[-38 648 -396]
[162 -172 -455]
[-675 379 -651]
[-281 463 141]
->
[162 -172 -455]
[-675 379 -651]

[-153 208 -515 -289 -319]
[105 217 -195 -153 -339]
[-100 226 -510 -191 -361]
[151 171 -584 -329 -298]
[377 -15 -483 -100 -399]
->
[105 217 -195]
[-100 226 -510]

[151 443 592 -122 295]
[-44 41 128 83 113]
[483 517 114 -84 -129]
[-10 -164 73 326 294]
->
[-44 41 128]
[483 517 114]

[-10 126 -259 -61 607]
[269 39 429 -5 -433]
[168 110 -262 -64 621]
->
[269 39 429]
[168 110 -262]

[-15 46 213]
[74 -614 -307]
[-123 -448 -298]
[620 -553 -85]
->
[74 -614 -307]
[-123 -448 -298]

[497 -280 16]
[246 -47 513]
[437 -58 363]
->
[246 -47 513]
[437 -58 363]
---
[-117 316]
[-186 -156]
[-411 37]
[-20 676]
[107 -33]
->
[-117 316]
[-186 -156]

[-462 -144 297]
[-228 -375 522]
->
[-462 -144]
[-228 -375]

[15 -4 14 27]
[575 -145 18 -328]
[27 79 -37 46]
[-346 181 -79 171]
[-444 -227 672 582]
->
[15 -4]
[575 -145]

[630 -20]
[581 -180]
[616 -91]
[630 -44]
->
[630 -20]
[581 -180]

[-658 -487 433]
[-197 -508 521]
[-301 -300 504]
[-492 -228 -97]
->
[-658 -487]
[-197 -508]

[-229 -73 121 58]
[-613 -267 121 447]
->
[-229 -73]
[-613 -267]
---
[-223 -3]
[-381 25]
[390 168]
[367 -117]
[-114 133]
[492 -445]
[465 142]
[172 -71]
[216 -300]
[415 -449]
[-371 -140]
->
[-381 25]
[367 -117]
[492 -445]
[172 -71]
[415 -449]

[-290 -411 -147 237 289 -254 85 434 32 -244]
[-77 291 525 -298 310 305 -243 -87 82 -130]
[-80 254 467 -370 176 402 -235 -245 9 36]
[-435 -431 234 -166 250 254 125 260 -176 -190]
[-188 -12 -230 203 368 -307 -471 -102 316 208]
[287 395 -127 -22 -199 -31 -265 -464 136 365]
[292 412 438 -284 -179 327 148 -82 -103 -174]
->
[-77 291 525 -298 310 305 -243 -87 82 -130]
[-435 -431 234 -166 250 254 125 260 -176 -190]
[287 395 -127 -22 -199 -31 -265 -464 136 365]

[-84 366 -422 -24 -22 7 -186 127 -151 340 120 -94 247 450 109]
[-69 273 -296 17 -22 21 -182 194 -124 401 116 -101 242 10 134]
[-73 318 -10 -99 -22 -48 -102 290 41 211 171 -516 -21 351 108]
[-19 322 -174 -2 -22 -6 -32 186 -117 318 151 -170 55 458 166]
->
[-69 273 -296 17 -22 21 -182 194 -124 401 116 -101 242 10 134]
[-19 322 -174 -2 -22 -6 -32 186 -117 318 151 -170 55 458 166]

[492 -71 5 -345 -190]
[-264 -46 -337 -23 60]
[294 198 -59 -346 -487]
->
[-264 -46 -337 -23 60]

[-79 -540 -112 -345 -122 149]
[-52 15 -27 10 -7 -55]
[445 298 420 -341 -484 230]
[381 61 -272 419 -46 -1]
[-87 111 5 -330 168 82]
[258 -41 41 -22 5 181]
[14 -11 -44 -9 -39 -22]
->
[-52 15 -27 10 -7 -55]
[381 61 -272 419 -46 -1]
[258 -41 41 -22 5 181]

[-323 224 442 81 341 -266 -7 590 -169 287 -432 -312 504]
[-322 240 434 41 334 -237 -9 580 -187 271 -431 -317 536]
->
[-322 240 434 41 334 -237 -9 580 -187 271 -431 -317 536]

[254 -352 -7 586 -51]
[-93 -6 -73 359 204]
->
[-93 -6 -73 359 204]

[-76 160 183 172 19 7 -21 95 -188 24 -151 -64 -22 -102]
[-247 16 55 -106 -539 -113 -187 -119 296 84 109 489 -534 391]
[-191 97 203 43 -14 45 -8 70 -53 -46 21 -188 -120 29]
[-123 -197 -149 19 -62 -192 -337 -62 179 -22 -8 16 -65 -317]
[400 -196 -140 389 -54 -20 -377 85 48 264 -540 120 -120 -468]
->
[-247 16 55 -106 -539 -113 -187 -119 296 84 109 489 -534 391]
[-123 -197 -149 19 -62 -192 -337 -62 179 -22 -8 16 -65 -317]
---
[359 430 -343]
[580 -665 -292]
->
[359 430]
[580 -665]

[-38 -560]
[146 547]
[150 -39]
[95 592]
->
[-38 -560]
[146 547]

[182 -29 188]
[-593 459 -153]
[504 -488 439]
->
[182 -29]
[-593 459]

[329 239 -56]
[520 606 -206]
[-32 179 -466]
->
[329 239]
[520 606]

[591 153 337 -108 -208]
[-277 -217 113 27 7]
[495 43 224 35 -384]
->
[591 153]
[-277 -217]

[49 105 -116 -385]
[637 -35 55 -163]
[237 112 57 175]
[-283 -523 221 -211]
->
[49 105]
[637 -35]

[185 72 -100]
[337 -89 -510]
[197 -115 -146]
[149 13 286]
[114 46 112]
->
[185 72]
[337 -89]
